Below are the code and all the weights of a small trained network. Each question names an input and a class and asks about switching units off, where a switched-off unit gives its printed mean instead of its output.

import numpy as np


def w(rows, s, z=0):
    codes = np.array(rows[::2]) - 128.0
    scale = np.full(codes.shape[1], s)
    scale[-1] = z or s
    return codes * scale


def f(y):
    return y / 2 * (1 + np.tanh(0.7978845608 * (y + 0.044715 * y**3)))


def log_softmax(a):
    a = a - a.max(-1, keepdims=True)
    return a - np.log(np.exp(a).sum(-1, keepdims=True))


def net(x, mask):
    res = np.array(x, float).reshape(1, 4) / 4 @ E
    y = f(res @ A[0][:, :-1].T + A[0][:, -1])
    res = res + np.where(mask, y, B[0][:, -1]) @ B[0][:, :-1]
    return log_softmax(res[-1] @ U[:, :-1].T + U[:, -1])


A, B = {}, {}
E = w([
[150,63,215],'x0',
[151,164,23],'x1',
[93,2,93],'x2',
[56,120,131],'x3',
],0.0077)
A[0] = w([
[110,122,154,223],'n1',
[178,162,113,108],'n2',
[134,75,118,254],'n3',
[48,98,64,206],'n4',
[56,121,135,196],'n5',
[148,61,129,106],'n6',
[132,101,90,76],'n7',
[167,114,113,72],'n8',
[220,124,205,167],'n9',
[189,105,63,45],'n10',
[71,159,148,187],'n11',
[248,78,153,144],'n12',
[207,187,150,56],'n13',
[163,168,104,79],'n14',
[140,167,146,77],'n15',
[237,61,87,148],'n16',
[194,26,156,142],'n17',
[187,119,165,100],'n18',
[135,107,146,61],'n19',
[148,164,121,79],'n20',
[128,91,111,158],'n21',
[125,125,200,102],'n22',
[57,236,125,143],'n23',
[182,39,150,158],'n24',
],0.013,0.0034)
B[0] = w([
[137,114,187,182],'n1',
[146,100,68,165],'n2',
[106,65,158,218],'n3',
[16,118,233,247],'n4',
[159,113,193,190],'n5',
[162,71,133,182],'n6',
[80,134,103,145],'n7',
[124,123,92,125],'n8',
[28,135,224,241],'n9',
[81,172,59,172],'n10',
[142,150,145,175],'n11',
[98,100,128,213],'n12',
[111,106,113,189],'n13',
[158,114,76,163],'n14',
[129,135,95,142],'n15',
[105,81,91,208],'n16',
[206,97,116,253],'n17',
[77,141,153,162],'n18',
[136,135,132,128],'n19',
[158,115,95,143],'n20',
[105,98,131,164],'n21',
[59,160,191,197],'n22',
[254,150,126,243],'n23',
[190,96,132,238],'n24',
],0.014,0.0056)
U = w([
[2,203,86,40],'0',
[197,171,245,157],'1',
[142,83,99,21],'2',
[188,165,68,4],'3',
[102,109,202,254],'4',
],0.0099,0.0024)

Each question gives the input, the list of numbers given to net, and the class t.
The units are the neurons (one row each of A and B). Each row of codes is followed by its name. A weight is (code - 128) times the scale printed after its matrix; where a second scale follows, it is the last column's (A, B and U).
mask holds one flag per neuron, in row order. A switched-off neuron (its flag False) gives its mean, the last column of its row in B, instead of its output. The means were averaged over made-up inputs and are rounded, as every weight is.
A unit's drop is (log p(t) with every unit on - log p(t) with that unit switched off) / (log p(t) with every unit on - log p(t) with every unit switched off).
The circuit of an input: a set's keep is (log p(t) with only the set's units on - log p(t) with every unit switched off) / (log p(t) with every unit on - log p(t) with every unit switched off). Starting from the 12 units with the biggest drops (on a tie, the unit counted first), units are removed one at a time, each time the one whose removal leaves the highest keep (on an exact tie, the one counted first), for as long as the keep stays at least 0.8.
circuit, biggest first: the units of the circuit, biggest drop first
k most important neurons: the k neurons with the biggest drops, biggest first
drop when u is switched off: that unit's drop, to one decimal
input [-2,5,-2,8], class 1: circuit, biggest first	n23
input [-5,-2,-2,2], class 3: circuit, biggest first	n9; n22
input [8,6,5,2], class 2: circuit, biggest first	n9; n16
input [0,8,3,-5], class 0: 2 most important neurons	n10; n23
input [-2,4,0,-1], class 0: circuit, biggest first	n17; n24
input [8,0,7,7], class 1: 4 most important neurons	n17; n24; n5; n9
input [5,3,8,0], class 2: 2 most important neurons	n17; n9
input [3,5,1,1], class 2: 2 most important neurons	n9; n22
input [-4,-6,0,5], class 1: drop when n9 is switched off	0.1
input [4,-1,-1,-7], class 4: drop when n9 is switched off	0.4
input [5,-1,-3,-5], class 4: drop when n23 is switched off	0.2
input [8,8,8,3], class 2: 3 most important neurons	n9; n17; n16
